Small tables with named rows and columns. After each table, cells are looked up by row and column.

Biv:
	Fenuk	Vur	Bevo	Riza
Fozi	60	111	112	90
Rud	138	70	108	117
Fik	110	86	102	94
Luz	55	105	126	106
Fogida	42	117	110	119
Vade	176	142	123	121
Resok	23	85	82	134
Kagulol	103	148	130	116
Pib	117	101	103	95
Fosebu	168	87	111	111
Murisum	218	74	121	97
Vod	159	132	117	66
Zuta	90	73	141	109
Mezo	158	93	115	99

What is the Riza of Fogida in Biv?
119
What is the Bevo of Kagulol in Biv?
130
What is the Vur of Fogida in Biv?
117
What is the Fenuk of Fozi in Biv?
60
What is the Fenuk of Luz in Biv?
55
What is the Riza of Fozi in Biv?
90
What is the Fenuk of Fosebu in Biv?
168
What is the Bevo of Fogida in Biv?
110
What is the Riza of Mezo in Biv?
99
What is the Riza of Zuta in Biv?
109
What is the Bevo of Rud in Biv?
108
What is the Bevo of Zuta in Biv?
141
What is the Vur of Pib in Biv?
101
What is the Riza of Fosebu in Biv?
111
Row with the largest Vur: Kagulol

Table Mufud
columns: Fop, Das, Zof, Vup
Bipovus: [72.7, -9.9, 62.4, 62.8]
Vub: [61.5, -45.4, 53.0, 52.9]
Zadodaf: [6.0, 67.8, 21.7, 19.4]
Duv: [91.9, 80.1, 76.9, 78.7]
Mor: [87.9, -46.4, 70.3, 71.5]
Ris: [69.7, -60.9, 58.7, 58.8]
Muf: [99.6, 17.7, 79.7, 81.6]
Vutu: [45.6, 47.9, 45.9, 45.6]
Monif: [93.8, 68.1, 77.7, 79.5]
Tagetip: [37.3, 75.5, 41.5, 40.8]

Fop of Ris is 69.7
Fop of Tagetip is 37.3
Vup of Ris is 58.8
Zof of Ris is 58.7
Das of Ris is -60.9
Das of Mor is -46.4
Vup of Vutu is 45.6
Das of Bipovus is -9.9
Das of Zadodaf is 67.8
Zof of Duv is 76.9
Das of Monif is 68.1
Zof of Vub is 53.0
Vup of Monif is 79.5
Zof of Monif is 77.7
Vup of Zadodaf is 19.4
Das of Vub is -45.4
Fop of Zadodaf is 6.0

Table Zamerel
,Vas,Baf
Zed,111,7
Tiril,59,173
Naf,153,149
Veleseg,114,225
Sol,229,97
Fimalap,19,81
Dodaten,17,107

What is the Vas of Veleseg in Zamerel?
114
What is the Vas of Sol in Zamerel?
229
What is the Baf of Tiril in Zamerel?
173
What is the Baf of Dodaten in Zamerel?
107
What is the Baf of Sol in Zamerel?
97
What is the Baf of Veleseg in Zamerel?
225
What is the Baf of Naf in Zamerel?
149
What is the Baf of Fimalap in Zamerel?
81
What is the Vas of Zed in Zamerel?
111
What is the Vas of Naf in Zamerel?
153
What is the Baf of Zed in Zamerel?
7
What is the Vas of Fimalap in Zamerel?
19
What is the Vas of Dodaten in Zamerel?
17
What is the Vas of Tiril in Zamerel?
59

Tob
cols = Dis, Gek
Bomodo: [6.70, 2.98]
Feren: [8.04, 6.15]
Sugafod: [8.60, 4.51]
Miku: [0.78, 8.57]
Vulipi: [6.04, 4.39]
Nerele: [4.06, 6.61]
Div: [2.11, 3.34]
Sib: [6.99, 6.44]
Lililuz: [5.91, 7.58]
Besepef: [3.58, 3.34]
Pekula: [5.35, 0.60]
Tigere: [2.10, 4.36]

Gek of Miku: 8.57
Gek of Sib: 6.44
Dis of Bomodo: 6.70
Dis of Div: 2.11
Dis of Besepef: 3.58
Gek of Vulipi: 4.39
Gek of Bomodo: 2.98
Dis of Feren: 8.04
Gek of Sugafod: 4.51
Gek of Pekula: 0.60
Dis of Sib: 6.99
Gek of Lililuz: 7.58
Row with the largest Gek: Miku

Table Nis
cols = Lem, Bef, Mopom, Nadeza, Rodi, Rom, Vodum
Bigil: [183, 188, 128, 177, 146, 149, 158]
Budeku: [198, 170, 143, 179, 150, 157, 163]
Guv: [196, 176, 138, 184, 150, 156, 164]
Zove: [150, 152, 151, 152, 151, 151, 151]
Pir: [211, 154, 159, 177, 155, 166, 165]
Dizuzi: [187, 173, 127, 171, 142, 143, 160]
Vub: [218, 165, 161, 172, 156, 170, 160]
Mure: [183, 33, 64, 122, 87, 37, 186]
Sata: [216, 165, 160, 174, 156, 170, 161]
Nar: [183, 183, 129, 175, 145, 147, 158]
Banid: [184, 186, 128, 176, 146, 148, 158]
Nop: [204, 165, 163, 174, 158, 172, 160]
Vubo: [197, 171, 139, 188, 150, 155, 168]
Mis: [188, 183, 129, 178, 146, 149, 160]

Bef of Budeku is 170
Vodum of Nop is 160
Nadeza of Pir is 177
Nadeza of Nop is 174
Nadeza of Vubo is 188
Rodi of Mure is 87
Rom of Mis is 149
Mopom of Mure is 64
Nadeza of Dizuzi is 171
Bef of Bigil is 188
Mopom of Mis is 129
Mopom of Banid is 128
Rodi of Zove is 151
Vodum of Guv is 164
Lem of Guv is 196
Rodi of Budeku is 150
Lem of Sata is 216
Vodum of Zove is 151
Vodum of Mure is 186
Rodi of Sata is 156

